Below are the code and all the weights of a small trained network. Each question names an input and a class and asks about switching units off, where a switched-off unit gives its printed mean instead of its output.

import numpy as np


def w(rows, s, z=0):
    codes = np.array(rows[::2]) - 128.0
    scale = np.full(codes.shape[1], s)
    scale[-1] = z or s
    return codes * scale


def norm(h):
    return h / np.sqrt((h * h).mean(-1, keepdims=True) + 1e-5)


def f(y):
    return np.maximum(y, 0)


def log_softmax(a):
    a = a - a.max(-1, keepdims=True)
    return a - np.log(np.exp(a).sum(-1, keepdims=True))


def net(x, mask):
    res = np.array(x, float).reshape(1, 5) / 4 @ E
    u = 0
    for l in range(3):
        y = f(norm(res) @ A[l][:, :-1].T + A[l][:, -1])
        res = res + np.where(mask[u : u + 8], y, B[l][:, -1]) @ B[l][:, :-1]
        u += 8
    return log_softmax(norm(res)[-1] @ U[:, :-1].T + U[:, -1])


A, B = {}, {}
E = w([
[118,92,133,45,129,61],'x0',
[212,109,54,138,138,118],'x1',
[128,129,128,129,126,127],'x2',
[129,127,129,127,128,129],'x3',
[90,150,88,139,251,124],'x4',
],0.0029)
A[0] = w([
[96,129,119,139,19,118,164],'0.n1',
[73,126,143,153,91,114,116],'0.n2',
[137,106,122,111,130,162,127],'0.n3',
[254,111,87,128,60,115,117],'0.n4',
[96,122,110,134,179,133,105],'0.n5',
[220,124,41,152,144,79,30],'0.n6',
[145,132,167,140,29,107,188],'0.n7',
[122,132,118,209,113,186,247],'0.n8',
],0.0049,0.0016)
B[0] = w([
[166,114,94,112,242,152,226],'0.n1',
[177,138,38,155,209,123,174],'0.n2',
[132,149,117,129,135,113,137],'0.n3',
[56,188,102,221,49,2,252],'0.n4',
[104,135,254,131,21,139,183],'0.n5',
[210,67,151,51,179,253,214],'0.n6',
[185,94,110,75,186,214,248],'0.n7',
[157,167,170,218,138,183,250],'0.n8',
],0.0047,0.0034)
A[1] = w([
[86,131,100,209,76,136,28],'1.n1',
[97,186,175,146,120,69,115],'1.n2',
[78,109,133,106,127,179,157],'1.n3',
[155,90,99,29,131,89,143],'1.n4',
[89,105,126,127,126,125,9],'1.n5',
[114,106,146,31,146,100,139],'1.n6',
[33,104,119,95,122,16,2],'1.n7',
[105,113,87,90,61,3,89],'1.n8',
],0.0065,0.00047)
B[1] = w([
[91,104,108,42,95,59,193],'1.n1',
[86,135,102,171,68,159,184],'1.n2',
[158,114,110,182,132,128,180],'1.n3',
[26,54,175,144,140,103,252],'1.n4',
[159,126,120,133,136,115,143],'1.n5',
[133,122,77,88,165,22,238],'1.n6',
[232,179,69,90,86,152,210],'1.n7',
[145,146,180,251,97,254,203],'1.n8',
],0.0081,0.0033)
A[2] = w([
[221,165,158,72,185,236,61],'2.n1',
[97,123,166,144,197,188,148],'2.n2',
[2,186,193,107,87,110,4],'2.n3',
[33,66,190,52,191,8,22],'2.n4',
[194,147,122,93,191,190,111],'2.n5',
[177,209,113,119,38,26,1],'2.n6',
[148,230,99,95,95,74,79],'2.n7',
[148,170,102,126,101,212,145],'2.n8',
],0.006,0.00097)
B[2] = w([
[111,160,191,31,92,145,247],'2.n1',
[162,122,109,108,83,108,238],'2.n2',
[111,192,86,138,217,203,176],'2.n3',
[89,33,118,113,246,25,246],'2.n4',
[89,153,195,114,86,127,221],'2.n5',
[187,208,62,108,123,78,244],'2.n6',
[190,90,142,178,69,132,207],'2.n7',
[100,91,136,87,160,100,254],'2.n8',
],0.011,0.0035)
U = w([
[105,159,223,39,82,158,202],'0',
[225,179,52,153,74,70,185],'1',
[76,46,113,122,240,44,151],'2',
[121,59,162,254,61,187,9],'3',
[56,200,84,176,220,212,52],'4',
],0.0097,0.0016)

Each question gives the input, the list of numbers given to net, and the class t.
The units are the neurons (one row each of A and B). Each row of codes is followed by its name. A weight is (code - 128) times the scale printed after its matrix; where a second scale follows, it is the last column's (A, B and U).
mask holds one flag per neuron, layer by layer. A switched-off neuron (its flag False) gives its mean, the last column of its row in B, instead of its output. The means were averaged over made-up inputs and are rounded, as every weight is.
A unit's drop is (log p(t) with every unit on - log p(t) with that unit switched off) / (log p(t) with every unit on - log p(t) with every unit switched off).
The circuit of an input: a set's keep is (log p(t) with only the set's units on - log p(t) with every unit switched off) / (log p(t) with every unit on - log p(t) with every unit switched off). Starting from the 12 units with the biggest drops (on a tie, the unit counted first), units are removed one at a time, each time the one whose removal leaves the highest keep (on an exact tie, the one counted first), for as long as the keep stays at least 0.8.
units of the circuit, in order: the units of the circuit, biggest drop first
unit that matters most: the unit with the biggest drop
top k neurons in layer l: the k neurons of layer l with the biggest drops, biggest first
drop of u: that unit's drop, to one decimal
input [8,6,6,-1,-5], class 3: units of the circuit, in order	(1.n8; 0.n4)
input [5,-3,2,-7,1], class 1: units of the circuit, in order	(1.n7; 0.n6)
input [2,-6,-8,4,4], class 1: unit that matters most	0.n8
input [7,0,7,-5,6], class 1: top 2 neurons in layer 1	(1.n7; 1.n6)
input [-1,-3,-4,3,8], class 4: top 3 neurons in layer 0	(0.n7; 0.n4; 0.n6)
input [6,2,-1,4,-3], class 3: units of the circuit, in order	(1.n8; 0.n4)
input [-4,-1,1,-8,1], class 4: top 3 neurons in layer 1	(1.n7; 1.n1; 1.n6)
input [4,3,8,3,-4], class 3: units of the circuit, in order	(0.n4; 1.n8)
input [-6,0,-7,-1,-3], class 0: top 2 neurons in layer 1	(1.n4; 1.n6)
input [1,-3,-5,-5,1], class 1: top 2 neurons in layer 0	(0.n8; 0.n7)
input [2,-2,1,1,8], class 1: top 3 neurons in layer 0	(0.n8; 0.n6; 0.n7)
input [0,4,8,-1,0], class 1: top 2 neurons in layer 0	(0.n7; 0.n4)
input [1,0,-8,5,-6], class 2: top 2 neurons in layer 0	(0.n7; 0.n1)
input [-7,2,7,6,6], class 0: unit that matters most	0.n4
input [5,4,-1,1,-2], class 3: top 2 neurons in layer 1	(1.n8; 1.n4)
input [0,0,-8,-4,-4], class 0: top 2 neurons in layer 1	(1.n4; 1.n6)
input [4,-2,1,2,7], class 1: drop of 1.n7	0.8
input [-6,5,1,-1,2], class 0: drop of 1.n5	0.0
input [-4,1,-3,-2,7], class 0: drop of 1.n6	0.2
input [8,-3,4,-1,3], class 1: unit that matters most	1.n7
